Here is a tiny trained network, its code and every weight. The questions are about switching its units off for an input and a target symbol, where a switched-off unit gives its printed mean instead of its output.

import numpy as np


def w(rows, s, z=0):
    codes = np.array(rows[::2]) - 128.0
    scale = np.full(codes.shape[1], s)
    scale[-1] = z or s
    return codes * scale


def f(y):
    return np.maximum(y, 0)


def softmax(a):
    e = np.exp(a - a.max(-1, keepdims=True))
    return e / e.sum(-1, keepdims=True)


def log_softmax(a):
    a = a - a.max(-1, keepdims=True)
    return a - np.log(np.exp(a).sum(-1, keepdims=True))


def net(x, mask):
    ids = ['αβγδζηξτφψω'.index(c) for c in x.split()]
    T = len(ids)
    res = E[ids] + P[:T]
    u = 0
    for l in range(3):
        r = res
        for j in range(2):
            rows = slice(2 * j, 2 * j + 2)
            q, k, v = (r @ M[l][rows].T for M in (Q, K, V))
            z = softmax(np.where(np.tri(T) > 0, q @ k.T / 2**0.5, -1e9)) @ v
            o = O[l][rows]
            res = res + np.where(mask[u + j], z, o[:, -1]) @ o[:, :-1]
        u += 2
        y = f(res @ A[l][:, :-1].T + A[l][:, -1])
        res = res + np.where(mask[u : u + 8], y, B[l][:, -1]) @ B[l][:, :-1]
        u += 8
    return log_softmax(res[-1] @ U[:, :-1].T + U[:, -1])


Q, K, V, O, A, B = {}, {}, {}, {}, {}, {}
E = w([
[118,129,141],'α',
[2,45,150],'β',
[195,99,104],'γ',
[113,152,135],'δ',
[167,104,122],'ζ',
[130,108,147],'η',
[117,145,136],'ξ',
[131,101,148],'τ',
[114,154,136],'φ',
[112,135,139],'ψ',
[150,189,73],'ω',
],0.02)
P = w([
[153,176,249],'0',
[126,172,120],'1',
[120,132,96],'2',
[115,119,102],'3',
[110,107,109],'4',
[108,98,118],'5',
[106,90,124],'6',
[107,81,130],'7',
[108,76,135],'8',
[109,74,138],'9',
],0.013)
Q[0] = w([
[170,128,78],'L0H1',
[84,129,79],'L0H1',
[1,147,151],'L0H2',
[93,121,223],'L0H2',
],0.0093)
K[0] = w([
[116,157,119],'L0H1',
[155,163,170],'L0H1',
[2,189,114],'L0H2',
[58,83,150],'L0H2',
],0.0099)
V[0] = w([
[83,17,180],'L0H1',
[127,118,148],'L0H1',
[3,114,173],'L0H2',
[131,214,128],'L0H2',
],0.0074)
O[0] = w([
[84,254,133,5],'L0H1',
[103,207,168,135],'L0H1',
[236,109,11,170],'L0H2',
[122,58,223,174],'L0H2',
],0.0059,0.0015)
A[0] = w([
[230,182,127,139],'L0N1',
[188,119,123,172],'L0N2',
[116,246,142,34],'L0N3',
[17,145,166,29],'L0N4',
[94,110,171,245],'L0N5',
[176,178,82,168],'L0N6',
[129,110,172,49],'L0N7',
[99,154,116,1],'L0N8',
],0.012,0.0022)
B[0] = w([
[248,66,127,212],'L0N1',
[143,114,191,201],'L0N2',
[199,148,14,191],'L0N3',
[2,94,58,171],'L0N4',
[86,168,142,254],'L0N5',
[123,85,96,216],'L0N6',
[108,140,178,166],'L0N7',
[188,64,31,132],'L0N8',
],0.0073,0.0027)
Q[1] = w([
[150,227,58],'L1H1',
[241,199,173],'L1H1',
[163,71,57],'L1H2',
[201,1,12],'L1H2',
],0.0067)
K[1] = w([
[47,192,81],'L1H1',
[117,70,70],'L1H1',
[122,227,177],'L1H2',
[254,54,251],'L1H2',
],0.0071)
V[1] = w([
[136,143,172],'L1H1',
[125,114,253],'L1H1',
[57,239,247],'L1H2',
[228,181,208],'L1H2',
],0.004)
O[1] = w([
[92,108,150,145],'L1H1',
[2,119,64,167],'L1H1',
[152,88,144,168],'L1H2',
[111,100,61,252],'L1H2',
],0.009,0.0035)
A[1] = w([
[81,93,132,222],'L1N1',
[90,74,200,220],'L1N2',
[112,156,91,55],'L1N3',
[139,123,140,253],'L1N4',
[96,150,91,87],'L1N5',
[153,55,168,131],'L1N6',
[254,105,97,39],'L1N7',
[161,167,165,210],'L1N8',
],0.013,0.0054)
B[1] = w([
[227,118,137,254],'L1N1',
[108,215,29,239],'L1N2',
[16,82,99,137],'L1N3',
[223,186,85,217],'L1N4',
[63,87,67,152],'L1N5',
[5,178,81,183],'L1N6',
[2,124,203,211],'L1N7',
[89,232,161,152],'L1N8',
],0.0067,0.0069)
Q[2] = w([
[101,51,110],'L2H1',
[230,114,88],'L2H1',
[100,98,179],'L2H2',
[12,158,128],'L2H2',
],0.011)
K[2] = w([
[51,151,209],'L2H1',
[152,239,32],'L2H1',
[138,239,200],'L2H2',
[85,254,12],'L2H2',
],0.0056)
V[2] = w([
[166,122,73],'L2H1',
[101,68,127],'L2H1',
[148,111,103],'L2H2',
[90,1,67],'L2H2',
],0.0094)
O[2] = w([
[95,84,206,253],'L2H1',
[204,255,159,15],'L2H1',
[161,83,159,182],'L2H2',
[175,134,222,211],'L2H2',
],0.0087,0.0027)
A[2] = w([
[45,71,1,1],'L2N1',
[109,58,55,212],'L2N2',
[154,204,86,110],'L2N3',
[39,134,89,21],'L2N4',
[170,163,131,99],'L2N5',
[208,125,102,168],'L2N6',
[254,51,94,103],'L2N7',
[129,45,161,101],'L2N8',
],0.0095,0.006)
B[2] = w([
[99,45,241,215],'L2N1',
[63,254,90,255],'L2N2',
[106,76,137,142],'L2N3',
[161,52,170,156],'L2N4',
[121,153,114,130],'L2N5',
[166,126,70,149],'L2N6',
[230,147,127,158],'L2N7',
[149,133,146,148],'L2N8',
],0.0098,0.0099)
U = w([
[27,189,138,177],'α',
[161,252,44,248],'β',
[143,125,140,23],'γ',
[163,71,160,107],'δ',
[154,92,139,73],'ζ',
[156,99,138,88],'η',
[139,125,139,2],'ξ',
[151,103,134,46],'τ',
[190,44,156,110],'φ',
[146,107,139,45],'ψ',
[155,100,157,22],'ω',
],0.012,0.0055)

Each question gives the input, a string of symbols that net reads in full, and the target symbol t.
The units are the heads (2 rows each of Q, K, V and O) and the neurons (one row each of A and B). Each row of codes is followed by its name. A weight is (code - 128) times the scale printed after its matrix; where a second scale follows, it is the last column's (O, A, B and U).
mask holds one flag per unit, layer by layer, with each layer's heads first. A switched-off unit (its flag False) gives its mean, the last column of its rows in O or B, instead of its output. The means were averaged over made-up inputs and are rounded, as every weight is.
A unit's drop is (log p(t) with every unit on - log p(t) with that unit switched off) / (log p(t) with every unit on - log p(t) with every unit switched off).
The circuit of an input: a set's keep is (log p(t) with only the set's units on - log p(t) with every unit switched off) / (log p(t) with every unit on - log p(t) with every unit switched off). Starting from the 12 units with the biggest drops (on a tie, the unit counted first), units are removed one at a time, each time the one whose removal leaves the highest keep (on an exact tie, the one counted first), for as long as the keep stays at least 0.8.
units of the circuit, in order: the units of the circuit, biggest drop first
unit that matters most: the unit with the biggest drop
k most important neurons: the k neurons with the biggest drops, biggest first
k most important neurons of layer l: the k neurons of layer l with the biggest drops, biggest first
input β ζ η ω γ α ζ γ β τ, target α: unit that matters most : L1H1
input ω ξ β ω τ α, target φ: 2 most important neurons : L2N2, L0N1
input ω β τ δ, target φ: units of the circuit, in order : L2H2, L0H2, L2N2
input ω ξ ξ φ δ ω ω ω ξ ζ, target α: 2 most important neurons of layer 1 : L1N6, L1N2
input φ ω ζ δ ζ ω ζ η η, target β: units of the circuit, in order : L0H1, L2N1, L2H1
input ω ω γ γ ξ ξ, target β: 2 most important neurons : L2N1, L1N1
input ψ φ ζ ζ ω ω γ α ζ ψ, target β: units of the circuit, in order : L1N7, L2N1
input φ τ η η ψ γ α ω, target α: 2 most important neurons of layer 0 : L0N3, L0N6
input ω ω ζ φ δ α ζ α, target β: 3 most important neurons : L2N1, L1N1, L1N2
input ω β ξ ω τ τ ζ, target φ: 3 most important neurons : L2N2, L0N1, L1N7
input γ ω δ ξ τ φ δ, target β: 4 most important neurons of layer 1 : L1N7, L1N6, L1N1, L1N8
input ω β α δ, target φ: units of the circuit, in order : L0H2, L2H2, L2N2
input ω γ τ ξ φ β ω, target φ: 2 most important neurons : L2N2, L1N7
input ω τ τ ξ ψ ζ ζ, target β: 2 most important neurons : L2N1, L1N7
input δ α α ω φ τ φ, target β: 2 most important neurons : L2N1, L1N6
input η ω ω η δ ζ ζ, target β: unit that matters most : L1N7
input τ ψ ω τ, target β: 3 most important neurons : L1N7, L1N1, L0N6
input ξ ζ φ ω, target α: 3 most important neurons : L1N7, L1N1, L0N3
input β ζ β, target β: 3 most important neurons : L2N2, L1N7, L2N7
input ω ω φ ω τ η ω ψ ξ ψ, target β: 2 most important neurons : L2N1, L1N1
input ω β ζ ω, target φ: unit that matters most : L0H2
input δ ξ α γ ω η ξ φ φ γ, target β: 3 most important neurons : L2N1, L0N1, L1N4
input ζ φ ω ζ α ζ ξ α, target β: 4 most important neurons of layer 1 : L1N1, L1N7, L1N6, L1N2
input ω φ δ ψ δ, target β: 2 most important neurons of layer 0 : L0N2, L0N7
